Below is a small trained network, with its code and all its weights. Each question gives an input and a class and asks what happens when units are switched off, that is, made to give their printed mean instead of their output.

import numpy as np


def w(rows, s, z=0):
    codes = np.array(rows[::2]) - 128.0
    scale = np.full(codes.shape[1], s)
    scale[-1] = z or s
    return codes * scale


def f(y):
    return y / 2 * (1 + np.tanh(0.7978845608 * (y + 0.044715 * y**3)))


def log_softmax(a):
    a = a - a.max(-1, keepdims=True)
    return a - np.log(np.exp(a).sum(-1, keepdims=True))


def net(x, mask):
    res = np.array(x, float).reshape(1, 6) / 4 @ E
    y = f(res @ A[0][:, :-1].T + A[0][:, -1])
    res = res + np.where(mask, y, B[0][:, -1]) @ B[0][:, :-1]
    return log_softmax(res[-1] @ U[:, :-1].T + U[:, -1])


A, B = {}, {}
E = w([
[104,117,26,199,91],'x0',
[192,87,187,252,143],'x1',
[224,35,73,71,129],'x2',
[65,60,186,134,3],'x3',
[115,119,131,131,142],'x4',
[132,129,129,128,126],'x5',
],0.0058)
A[0] = w([
[223,114,252,44,207,118],'N0',
[208,20,105,90,145,116],'N1',
[120,85,27,202,115,84],'N2',
[169,43,173,223,171,114],'N3',
[198,164,116,176,239,92],'N4',
[180,200,98,134,196,58],'N5',
[120,61,129,102,116,63],'N6',
[90,100,11,205,115,103],'N7',
[152,88,254,63,159,114],'N8',
[232,141,204,219,156,103],'N9',
[156,157,95,134,180,58],'N10',
[202,134,185,200,112,101],'N11',
[60,199,158,162,150,52],'N12',
[177,13,95,83,104,138],'N13',
[104,49,190,148,40,91],'N14',
[85,145,83,57,231,115],'N15',
[80,248,179,188,115,108],'N16',
[174,223,104,171,226,127],'N17',
[165,99,114,113,119,253],'N18',
[127,94,183,113,170,33],'N19',
[90,124,104,100,99,47],'N20',
[101,190,67,52,103,83],'N21',
[92,68,190,127,35,101],'N22',
[171,150,218,64,135,61],'N23',
[137,117,184,67,140,37],'N24',
[132,238,184,196,91,99],'N25',
[85,116,119,161,177,33],'N26',
[120,134,32,197,95,118],'N27',
[177,90,90,111,189,100],'N28',
[75,113,103,23,144,148],'N29',
[91,147,96,34,107,101],'N30',
[136,124,248,62,179,89],'N31',
[145,154,233,85,123,122],'N32',
[131,89,157,178,170,55],'N33',
[203,53,167,162,128,74],'N34',
[168,207,202,83,67,188],'N35',
[155,47,186,211,164,86],'N36',
[125,120,121,151,83,60],'N37',
[69,121,113,19,105,114],'N38',
[139,172,174,85,137,79],'N39',
],0.0081,0.0062)
B[0] = w([
[118,136,75,148,134,215],'N0',
[105,99,130,74,206,206],'N1',
[116,145,71,114,112,160],'N2',
[148,197,150,113,122,181],'N3',
[123,97,163,154,98,189],'N4',
[122,68,142,124,81,155],'N5',
[134,104,137,104,120,126],'N6',
[147,138,48,139,111,176],'N7',
[124,130,73,140,103,181],'N8',
[142,175,144,118,111,187],'N9',
[124,86,130,102,89,128],'N10',
[147,170,128,106,113,155],'N11',
[133,95,115,78,162,146],'N12',
[107,101,145,114,190,224],'N13',
[120,74,166,165,90,190],'N14',
[131,132,161,153,109,190],'N15',
[126,97,136,66,252,193],'N16',
[117,74,165,169,85,213],'N17',
[107,157,157,156,165,253],'N18',
[136,114,107,107,117,109],'N19',
[157,111,120,107,111,119],'N20',
[162,155,148,113,109,172],'N21',
[136,64,166,174,86,195],'N22',
[131,114,80,104,95,140],'N23',
[138,114,96,98,105,119],'N24',
[109,140,139,84,175,167],'N25',
[143,106,115,103,124,105],'N26',
[129,143,68,138,108,168],'N27',
[116,89,152,119,142,158],'N28',
[139,186,153,125,129,216],'N29',
[149,163,149,111,109,183],'N30',
[135,126,64,125,106,167],'N31',
[127,118,89,138,125,164],'N32',
[139,136,130,99,117,118],'N33',
[132,147,139,97,139,149],'N34',
[122,137,121,153,143,199],'N35',
[146,175,149,107,109,160],'N36',
[133,109,115,115,113,112],'N37',
[152,160,156,135,116,206],'N38',
[136,117,108,118,119,127],'N39',
],0.028,0.0055)
U = w([
[167,192,136,113,96,105],'0',
[91,89,104,74,174,131],'1',
[109,69,133,174,72,66],'2',
[102,141,7,163,102,69],'3',
[84,158,112,188,142,254],'4',
],0.011,0.0056)

Each question gives the input, the list of numbers given to net, and the class t.
The units are the neurons (one row each of A and B). Each row of codes is followed by its name. A weight is (code - 128) times the scale printed after its matrix; where a second scale follows, it is the last column's (A, B and U).
mask holds one flag per neuron, in row order. A switched-off neuron (its flag False) gives its mean, the last column of its row in B, instead of its output. The means were averaged over made-up inputs and are rounded, as every weight is.
A unit's drop is (log p(t) with every unit on - log p(t) with that unit switched off) / (log p(t) with every unit on - log p(t) with every unit switched off).
The circuit of an input: a set's keep is (log p(t) with only the set's units on - log p(t) with every unit switched off) / (log p(t) with every unit on - log p(t) with every unit switched off). Starting from the 12 units with the biggest drops (on a tie, the unit counted first), units are removed one at a time, each time the one whose removal leaves the highest keep (on an exact tie, the one counted first), for as long as the keep stays at least 0.8.
units of the circuit, in order: the units of the circuit, biggest drop first
most important unit: the unit with the biggest drop
top k neurons: the k neurons with the biggest drops, biggest first
drop when u is switched off: that unit's drop, to one decimal
input [6,1,5,-3,-6,4], class 3: units of the circuit, in order -> (N7)
input [8,-7,6,-8,1,6], class 2: top 4 neurons -> (N17 N5 N15 N28)
input [-6,-4,5,3,-4,-5], class 3: units of the circuit, in order -> (N8 N0)
input [6,-5,1,-1,2,3], class 3: top 2 neurons -> (N7 N27)
input [6,-6,-8,-8,0,-7], class 1: top 2 neurons -> (N16 N12)
input [7,8,-1,4,-8,0], class 0: top 2 neurons -> (N3 N36)
input [6,5,3,2,5,-6], class 3: top 3 neurons -> (N7 N2 N27)
input [7,-2,8,8,8,6], class 1: top 3 neurons -> (N13 N1 N17)
input [-5,3,-7,-8,-6,5], class 2: top 2 neurons -> (N17 N4)
input [-8,1,-8,1,4,-5], class 1: top 2 neurons -> (N16 N25)
input [5,2,0,6,-1,-6], class 2: top 2 neurons -> (N14 N22)
input [-1,6,8,0,-3,3], class 1: top 2 neurons -> (N1 N13)
input [7,-8,8,6,7,-3], class 0: top 2 neurons -> (N38 N29)
input [-7,7,3,6,3,6], class 0: most important unit -> N3
input [1,6,0,-8,-7,3], class 2: top 3 neurons -> (N17 N4 N5)
input [8,-8,0,-3,-4,-5], class 0: drop when N27 is switched off -> -0.1
input [4,-8,-6,-8,-5,-2], class 0: drop when N21 is switched off -> 0.8
input [5,1,-1,1,7,1], class 3: drop when N27 is switched off -> 0.1
